Below is a small trained network, with its code and all its weights. Each question gives an input and a class and asks what happens when units are switched off, that is, made to give their printed mean instead of their output.

import numpy as np


def w(rows, s, z=0):
    codes = np.array(rows[::2]) - 128.0
    scale = np.full(codes.shape[1], s)
    scale[-1] = z or s
    return codes * scale


def f(y):
    return y / 2 * (1 + np.tanh(0.7978845608 * (y + 0.044715 * y**3)))


def log_softmax(a):
    a = a - a.max(-1, keepdims=True)
    return a - np.log(np.exp(a).sum(-1, keepdims=True))


def net(x, mask):
    res = np.array(x, float).reshape(1, 6) / 4 @ E
    y = f(res @ A[0][:, :-1].T + A[0][:, -1])
    res = res + np.where(mask, y, B[0][:, -1]) @ B[0][:, :-1]
    return log_softmax(res[-1] @ U[:, :-1].T + U[:, -1])


A, B = {}, {}
E = w([
[170,207,88,136,131],'x0',
[122,131,117,141,126],'x1',
[96,76,88,6,172],'x2',
[142,117,138,120,129],'x3',
[166,93,121,136,127],'x4',
[148,120,149,115,131],'x5',
],0.011)
A[0] = w([
[90,82,192,130,114,76],'N1',
[53,131,111,167,141,210],'N2',
[69,108,136,140,118,114],'N3',
[116,123,107,106,142,3],'N4',
[122,110,140,132,136,15],'N5',
[105,118,83,111,154,61],'N6',
[152,133,79,102,138,58],'N7',
[85,126,93,159,158,159],'N8',
[113,141,107,89,167,6],'N9',
[174,167,109,110,124,71],'N10',
[123,166,83,116,143,75],'N11',
[151,170,166,148,132,32],'N12',
[116,135,105,144,9,6],'N13',
[179,104,107,122,119,25],'N14',
[173,172,122,165,113,43],'N15',
[146,173,175,161,175,112],'N16',
[97,166,122,128,126,13],'N17',
[136,105,78,102,177,8],'N18',
[94,144,175,189,110,12],'N19',
[138,139,136,156,111,3],'N20',
[131,123,107,99,122,39],'N21',
[158,139,167,162,123,39],'N22',
[206,193,102,92,161,56],'N23',
],0.015,0.0032)
B[0] = w([
[59,69,58,208,60,231],'N1',
[199,181,93,49,149,207],'N2',
[106,123,49,134,78,180],'N3',
[69,119,253,162,122,150],'N4',
[111,8,122,189,60,116],'N5',
[95,138,236,69,193,193],'N6',
[38,92,190,98,118,181],'N7',
[190,101,126,59,170,161],'N8',
[79,11,215,125,170,195],'N9',
[44,54,41,196,121,183],'N10',
[97,163,105,185,124,184],'N11',
[80,81,98,130,184,183],'N12',
[136,69,227,112,139,166],'N13',
[143,238,168,189,55,133],'N14',
[118,95,150,158,170,228],'N15',
[177,65,126,126,142,205],'N16',
[69,197,85,179,61,133],'N17',
[105,165,247,112,136,217],'N18',
[79,109,183,152,235,226],'N19',
[79,132,196,121,140,149],'N20',
[97,66,178,128,103,151],'N21',
[184,169,222,168,203,187],'N22',
[105,9,92,234,74,253],'N23',
],0.0052)
U = w([
[39,56,59,180,1,154],'0',
[196,72,51,48,240,219],'1',
[123,94,180,88,169,4],'2',
[126,124,114,106,37,239],'3',
[170,114,105,69,115,186],'4',
],0.0061,0.003)

Each question gives the input, the list of numbers given to net, and the class t.
The units are the neurons (one row each of A and B). Each row of codes is followed by its name. A weight is (code - 128) times the scale printed after its matrix; where a second scale follows, it is the last column's (A, B and U).
mask holds one flag per neuron, in row order. A switched-off neuron (its flag False) gives its mean, the last column of its row in B, instead of its output. The means were averaged over made-up inputs and are rounded, as every weight is.
A unit's drop is (log p(t) with every unit on - log p(t) with that unit switched off) / (log p(t) with every unit on - log p(t) with every unit switched off).
The circuit of an input: a set's keep is (log p(t) with only the set's units on - log p(t) with every unit switched off) / (log p(t) with every unit on - log p(t) with every unit switched off). Starting from the 12 units with the biggest drops (on a tie, the unit counted first), units are removed one at a time, each time the one whose removal leaves the highest keep (on an exact tie, the one counted first), for as long as the keep stays at least 0.8.
circuit, biggest first: the units of the circuit, biggest drop first
most important unit: the unit with the biggest drop
k most important neurons: the k neurons with the biggest drops, biggest first
drop when u is switched off: that unit's drop, to one decimal
input [-7,-8,7,-7,-1,5], class 0: 2 most important neurons -> (N1; N3)
input [0,-1,-6,0,3,3], class 2: 2 most important neurons -> (N22; N19)
input [-6,3,-4,-2,5,-8], class 1: most important unit -> N2
input [-4,6,7,5,2,-2], class 2: circuit, biggest first -> (N18; N6; N4)
input [-3,-8,-7,4,1,-1], class 2: circuit, biggest first -> (N19; N22)
input [5,-8,1,4,1,0], class 0: 3 most important neurons -> (N23; N10; N2)
input [-7,1,6,-3,3,3], class 0: 2 most important neurons -> (N1; N3)
input [2,-5,-6,-5,-5,8], class 1: 2 most important neurons -> (N16; N12)
input [8,2,-1,-7,-6,-2], class 0: 3 most important neurons -> (N23; N10; N17)
input [-5,3,-4,-7,1,-2], class 4: 3 most important neurons -> (N2; N23; N10)
input [8,-7,1,4,7,-2], class 0: drop when N23 is switched off -> 0.3
input [5,3,7,-3,0,-1], class 2: drop when N9 is switched off -> 0.2
input [-5,8,-8,-7,6,7], class 2: drop when N22 is switched off -> 0.2
input [-8,-1,8,-1,3,8], class 0: most important unit -> N1
